Here is a tiny trained network, its code and every weight. The questions are about switching its units off for an input and a class, where a switched-off unit gives its printed mean instead of its output.

import numpy as np


def w(rows, s, z=0):
    codes = np.array(rows[::2]) - 128.0
    scale = np.full(codes.shape[1], s)
    scale[-1] = z or s
    return codes * scale


def norm(h):
    return h / np.sqrt((h * h).mean(-1, keepdims=True) + 1e-5)


def f(y):
    return y / 2 * (1 + np.tanh(0.7978845608 * (y + 0.044715 * y**3)))


def log_softmax(a):
    a = a - a.max(-1, keepdims=True)
    return a - np.log(np.exp(a).sum(-1, keepdims=True))


def net(x, mask):
    res = np.array(x, float).reshape(1, 7) / 4 @ E
    u = 0
    for l in range(3):
        y = f(norm(res) @ A[l][:, :-1].T + A[l][:, -1])
        res = res + np.where(mask[u : u + 5], y, B[l][:, -1]) @ B[l][:, :-1]
        u += 5
    return log_softmax(norm(res)[-1] @ U[:, :-1].T + U[:, -1])


A, B = {}, {}
E = w([
[131,133,129,128,133,128,126,138,128,125],'x0',
[128,121,129,125,129,130,128,140,130,133],'x1',
[190,146,59,72,64,97,213,127,123,133],'x2',
[189,110,182,158,165,66,252,107,60,174],'x3',
[112,120,99,189,141,102,161,152,185,118],'x4',
[126,125,128,133,114,124,125,125,126,133],'x5',
[70,208,78,113,217,49,73,150,95,248],'x6',
],0.02)
A[0] = w([
[94,95,177,192,177,122,98,113,86,153,28],'0.n0',
[114,133,108,255,161,106,176,148,213,121,9],'0.n1',
[139,117,231,185,162,105,178,126,60,132,30],'0.n2',
[122,129,219,177,140,163,123,128,127,118,103],'0.n3',
[142,137,210,45,128,175,97,114,23,134,1],'0.n4',
],0.03,0.015)
B[0] = w([
[178,201,192,96,127,83,66,201,153,123,209],'0.n0',
[131,44,113,112,83,22,90,40,148,102,198],'0.n1',
[178,157,91,221,159,184,198,22,181,181,249],'0.n2',
[149,161,200,93,121,134,94,194,139,92,212],'0.n3',
[121,32,109,120,81,6,94,42,160,94,195],'0.n4',
],0.025,0.018)
A[1] = w([
[97,66,134,142,224,143,187,180,37,74,1],'1.n0',
[127,150,153,159,217,13,126,105,61,223,17],'1.n1',
[134,35,182,173,138,148,202,155,32,54,27],'1.n2',
[94,41,186,211,237,133,184,151,35,82,44],'1.n3',
[181,123,82,73,96,59,253,134,70,125,38],'1.n4',
],0.03,0.0075)
B[1] = w([
[156,162,144,119,150,108,123,157,100,145,128],'1.n0',
[4,68,107,99,135,177,164,190,30,117,252],'1.n1',
[84,60,111,154,156,170,169,70,82,104,152],'1.n2',
[197,135,71,84,85,160,147,123,132,100,127],'1.n3',
[236,215,192,124,103,76,80,151,218,127,228],'1.n4',
],0.019,0.02)
A[2] = w([
[206,97,173,155,185,144,203,116,44,109,19],'2.n0',
[170,178,80,157,236,188,99,148,122,128,22],'2.n1',
[214,159,51,92,132,170,177,148,95,126,1],'2.n2',
[195,57,237,173,111,162,201,99,121,47,117],'2.n3',
[97,105,114,124,136,213,4,112,168,66,179],'2.n4',
],0.032,0.0053)
B[2] = w([
[150,136,91,157,126,194,125,115,167,99,167],'2.n0',
[137,90,122,113,132,136,145,131,89,77,147],'2.n1',
[152,138,197,167,160,140,83,110,148,116,143],'2.n2',
[6,114,85,57,139,155,107,225,25,143,251],'2.n3',
[195,153,124,185,139,132,205,69,159,169,222],'2.n4',
],0.018,0.029)
U = w([
[104,16,66,94,62,9,87,30,147,100,34],'0',
[173,167,109,212,158,192,217,65,150,177,172],'1',
[52,113,114,87,151,186,126,209,32,109,251],'2',
[202,212,204,115,123,118,70,200,181,100,48],'3',
],0.013,0.0023)

Each question gives the input, the list of numbers given to net, and the class t.
The units are the neurons (one row each of A and B). Each row of codes is followed by its name. A weight is (code - 128) times the scale printed after its matrix; where a second scale follows, it is the last column's (A, B and U).
mask holds one flag per neuron, layer by layer. A switched-off neuron (its flag False) gives its mean, the last column of its row in B, instead of its output. The means were averaged over made-up inputs and are rounded, as every weight is.
A unit's drop is (log p(t) with every unit on - log p(t) with that unit switched off) / (log p(t) with every unit on - log p(t) with every unit switched off).
The circuit of an input: a set's keep is (log p(t) with only the set's units on - log p(t) with every unit switched off) / (log p(t) with every unit on - log p(t) with every unit switched off). Starting from the 12 units with the biggest drops (on a tie, the unit counted first), units are removed one at a time, each time the one whose removal leaves the highest keep (on an exact tie, the one counted first), for as long as the keep stays at least 0.8.
circuit, biggest first: the units of the circuit, biggest drop first
most important unit: the unit with the biggest drop
top k neurons: the k neurons with the biggest drops, biggest first
top k neurons in layer l: the k neurons of layer l with the biggest drops, biggest first
drop of u: that unit's drop, to one decimal
input [-7,8,0,8,8,6,4], class 0: most important unit -> 0.n1
input [-4,-1,-4,-4,-2,8,3], class 1: top 4 neurons -> 2.n4, 1.n4, 2.n3, 0.n3
input [-8,8,-6,7,-2,5,6], class 1: top 2 neurons -> 0.n2, 2.n3
input [-2,-7,5,-1,-2,-8,3], class 3: top 2 neurons -> 1.n4, 0.n2
input [2,3,5,3,-2,4,-8], class 2: top 2 neurons -> 2.n3, 1.n2
input [-2,-8,6,5,0,-5,-1], class 3: top 4 neurons -> 1.n4, 2.n4, 2.n2, 1.n2
input [-7,2,0,7,4,-3,8], class 2: top 3 neurons -> 1.n1, 2.n4, 0.n0
input [4,-3,-6,-2,-2,8,-8], class 2: top 2 neurons -> 2.n3, 0.n0
input [2,6,-2,-8,-6,-6,7], class 1: top 2 neurons -> 2.n4, 2.n3
input [4,-6,4,-2,-3,6,-5], class 2: top 3 neurons -> 2.n3, 1.n2, 0.n0
input [6,2,3,-4,-6,8,-8], class 2: top 2 neurons -> 2.n3, 0.n1
input [2,8,-4,6,-5,7,-7], class 2: top 2 neurons -> 2.n3, 0.n3
input [-8,-5,3,-1,2,7,5], class 2: top 2 neurons -> 1.n1, 0.n2
input [6,3,8,7,-1,-4,-1], class 3: top 2 neurons -> 1.n4, 2.n4
input [2,8,6,-6,-4,-7,1], class 1: most important unit -> 1.n4
input [-5,-2,2,-3,0,-7,2], class 1: top 2 neurons in layer 1 -> 1.n4, 1.n1
input [-2,6,-8,-7,-7,4,2], class 3: top 2 neurons in layer 0 -> 0.n2, 0.n1
input [3,-1,-3,-8,-6,5,3], class 1: drop of 0.n1 -> 0.1
input [4,-1,0,-8,-3,-3,-2], class 1: drop of 0.n1 -> 0.0
input [7,-5,-8,4,-1,-5,3], class 3: circuit, biggest first -> 0.n0
input [1,-7,-5,0,1,4,-8], class 2: drop of 2.n3 -> 2.6
